Here is a tiny trained network, its code and every weight. The questions are about switching its units off for an input and a class, where a switched-off unit gives its printed mean instead of its output.

import numpy as np


def w(rows, s, z=0):
    codes = np.array(rows[::2]) - 128.0
    scale = np.full(codes.shape[1], s)
    scale[-1] = z or s
    return codes * scale


def f(y):
    return np.maximum(y, 0)


def log_softmax(a):
    a = a - a.max(-1, keepdims=True)
    return a - np.log(np.exp(a).sum(-1, keepdims=True))


def net(x, mask):
    res = np.array(x, float).reshape(1, 4) / 4 @ E
    y = f(res @ A[0][:, :-1].T + A[0][:, -1])
    res = res + np.where(mask, y, B[0][:, -1]) @ B[0][:, :-1]
    return log_softmax(res[-1] @ U[:, :-1].T + U[:, -1])


A, B = {}, {}
E = w([
[91,58,109,208,141],'x0',
[69,101,153,95,3],'x1',
[105,102,222,104,191],'x2',
[31,185,131,166,139],'x3',
],0.012)
A[0] = w([
[79,114,142,74,58,110],'n0',
[147,139,84,170,193,115],'n1',
[119,167,72,148,111,103],'n2',
[51,214,98,154,133,127],'n3',
[135,138,101,135,97,110],'n4',
[145,140,63,138,111,102],'n5',
[90,212,128,179,156,106],'n6',
[116,159,130,68,107,144],'n7',
[109,102,197,95,155,126],'n8',
[136,163,67,133,100,103],'n9',
[101,160,147,154,113,119],'n10',
[129,94,224,129,138,114],'n11',
[158,186,102,98,187,123],'n12',
[134,157,55,116,95,122],'n13',
[189,77,89,103,163,105],'n14',
[192,75,121,119,133,105],'n15',
[111,45,138,201,99,115],'n16',
[149,247,170,66,103,119],'n17',
[95,189,140,168,142,112],'n18',
[63,196,152,173,131,112],'n19',
[100,68,104,195,124,97],'n20',
[88,103,123,168,135,145],'n21',
[100,76,158,92,36,108],'n22',
[165,138,58,175,90,101],'n23',
[119,115,222,117,169,136],'n24',
[90,111,145,104,67,109],'n25',
[160,191,140,104,146,111],'n26',
[64,170,131,132,109,108],'n27',
[193,189,101,190,220,120],'n28',
[114,103,190,100,151,105],'n29',
[137,170,126,74,107,107],'n30',
[159,171,135,96,138,105],'n31',
[152,148,92,155,96,107],'n32',
[95,88,199,85,144,98],'n33',
[92,134,194,130,158,109],'n34',
[209,74,127,129,108,99],'n35',
[103,55,84,151,179,94],'n36',
[140,180,141,78,105,107],'n37',
[122,67,105,194,140,110],'n38',
[138,124,178,141,177,121],'n39',
[189,62,136,103,97,105],'n40',
[128,156,94,134,113,250],'n41',
],0.013,0.015)
B[0] = w([
[80,131,138,113,96,203],'n0',
[60,113,150,116,93,184],'n1',
[143,184,100,122,116,163],'n2',
[171,124,142,101,126,207],'n3',
[124,154,109,123,120,150],'n4',
[127,168,107,130,107,160],'n5',
[155,142,162,86,134,181],'n6',
[121,108,136,163,156,186],'n7',
[148,142,82,139,93,186],'n8',
[137,183,89,136,113,165],'n9',
[138,125,138,115,129,157],'n10',
[148,147,82,133,101,182],'n11',
[75,111,138,133,103,183],'n12',
[140,152,84,132,106,179],'n13',
[141,139,153,96,116,174],'n14',
[146,141,155,107,129,168],'n15',
[134,154,162,176,161,184],'n16',
[147,140,155,192,161,216],'n17',
[154,135,147,91,130,168],'n18',
[167,137,146,93,139,189],'n19',
[133,154,139,150,156,174],'n20',
[146,114,141,148,152,178],'n21',
[75,126,153,109,95,210],'n22',
[132,182,100,127,103,176],'n23',
[139,131,85,140,104,203],'n24',
[81,136,146,118,109,185],'n25',
[110,144,155,176,144,164],'n26',
[139,131,144,107,134,175],'n27',
[65,123,129,111,97,221],'n28',
[138,162,93,139,94,169],'n29',
[127,145,153,158,151,168],'n30',
[123,139,146,143,137,157],'n31',
[136,182,90,128,111,157],'n32',
[131,148,85,129,114,177],'n33',
[158,157,100,125,91,171],'n34',
[157,148,154,99,136,172],'n35',
[116,160,137,147,143,166],'n36',
[131,165,149,176,162,172],'n37',
[134,167,158,172,157,175],'n38',
[118,133,93,122,96,173],'n39',
[168,146,165,94,130,177],'n40',
[151,6,101,141,110,250],'n41',
],0.015)
U = w([
[161,174,2,131,97,101],'0',
[14,138,158,89,102,119],'1',
[148,160,181,244,170,110],'2',
[223,152,185,5,133,141],'3',
[168,13,73,156,117,249],'4',
[148,108,115,103,155,97],'5',
],0.014,0.013)

Each question gives the input, the list of numbers given to net, and the class t.
The units are the neurons (one row each of A and B). Each row of codes is followed by its name. A weight is (code - 128) times the scale printed after its matrix; where a second scale follows, it is the last column's (A, B and U).
mask holds one flag per neuron, in row order. A switched-off neuron (its flag False) gives its mean, the last column of its row in B, instead of its output. The means were averaged over made-up inputs and are rounded, as every weight is.
A unit's drop is (log p(t) with every unit on - log p(t) with that unit switched off) / (log p(t) with every unit on - log p(t) with every unit switched off).
The circuit of an input: a set's keep is (log p(t) with only the set's units on - log p(t) with every unit switched off) / (log p(t) with every unit on - log p(t) with every unit switched off). Starting from the 12 units with the biggest drops (on a tie, the unit counted first), units are removed one at a time, each time the one whose removal leaves the highest keep (on an exact tie, the one counted first), for as long as the keep stays at least 0.8.
units of the circuit, in order: the units of the circuit, biggest drop first
most important unit: the unit with the biggest drop
top k neurons: the k neurons with the biggest drops, biggest first
drop when u is switched off: that unit's drop, to one decimal
input [2,3,7,-7], class 0: most important unit	n11
input [-1,-8,4,7], class 1: top 3 neurons	(n28, n1, n12)
input [-7,8,8,3], class 0: units of the circuit, in order	(n8, n33)
input [-5,8,-7,-6], class 1: top 3 neurons	(n22, n0, n25)
input [1,4,4,0], class 0: top 3 neurons	(n28, n1, n11)
input [-7,-7,-5,1], class 1: top 2 neurons	(n28, n12)
input [-5,-4,6,8], class 3: top 2 neurons	(n6, n19)
input [6,6,-1,-5], class 1: top 4 neurons	(n22, n17, n0, n25)
input [-5,4,4,2], class 2: top 2 neurons	(n17, n28)
input [6,6,-4,0], class 1: top 3 neurons	(n22, n17, n0)
input [-6,-3,6,-3], class 0: top 2 neurons	(n24, n8)
input [8,6,-7,-6], class 2: top 3 neurons	(n16, n38, n20)
input [2,-4,4,5], class 3: top 3 neurons	(n6, n19, n18)
input [-6,-5,-4,4], class 2: units of the circuit, in order	(n17)
input [-7,8,-7,1], class 1: top 3 neurons	(n22, n0, n25)
input [7,-8,-6,0], class 1: top 2 neurons	(n28, n1)
input [-4,5,3,8], class 3: drop when n1 is switched off	0.0
input [-1,-2,4,-4], class 0: drop when n39 is switched off	0.1
input [7,4,7,2], class 0: drop when n11 is switched off	0.3
input [5,3,-3,1], class 2: units of the circuit, in order	(n16)
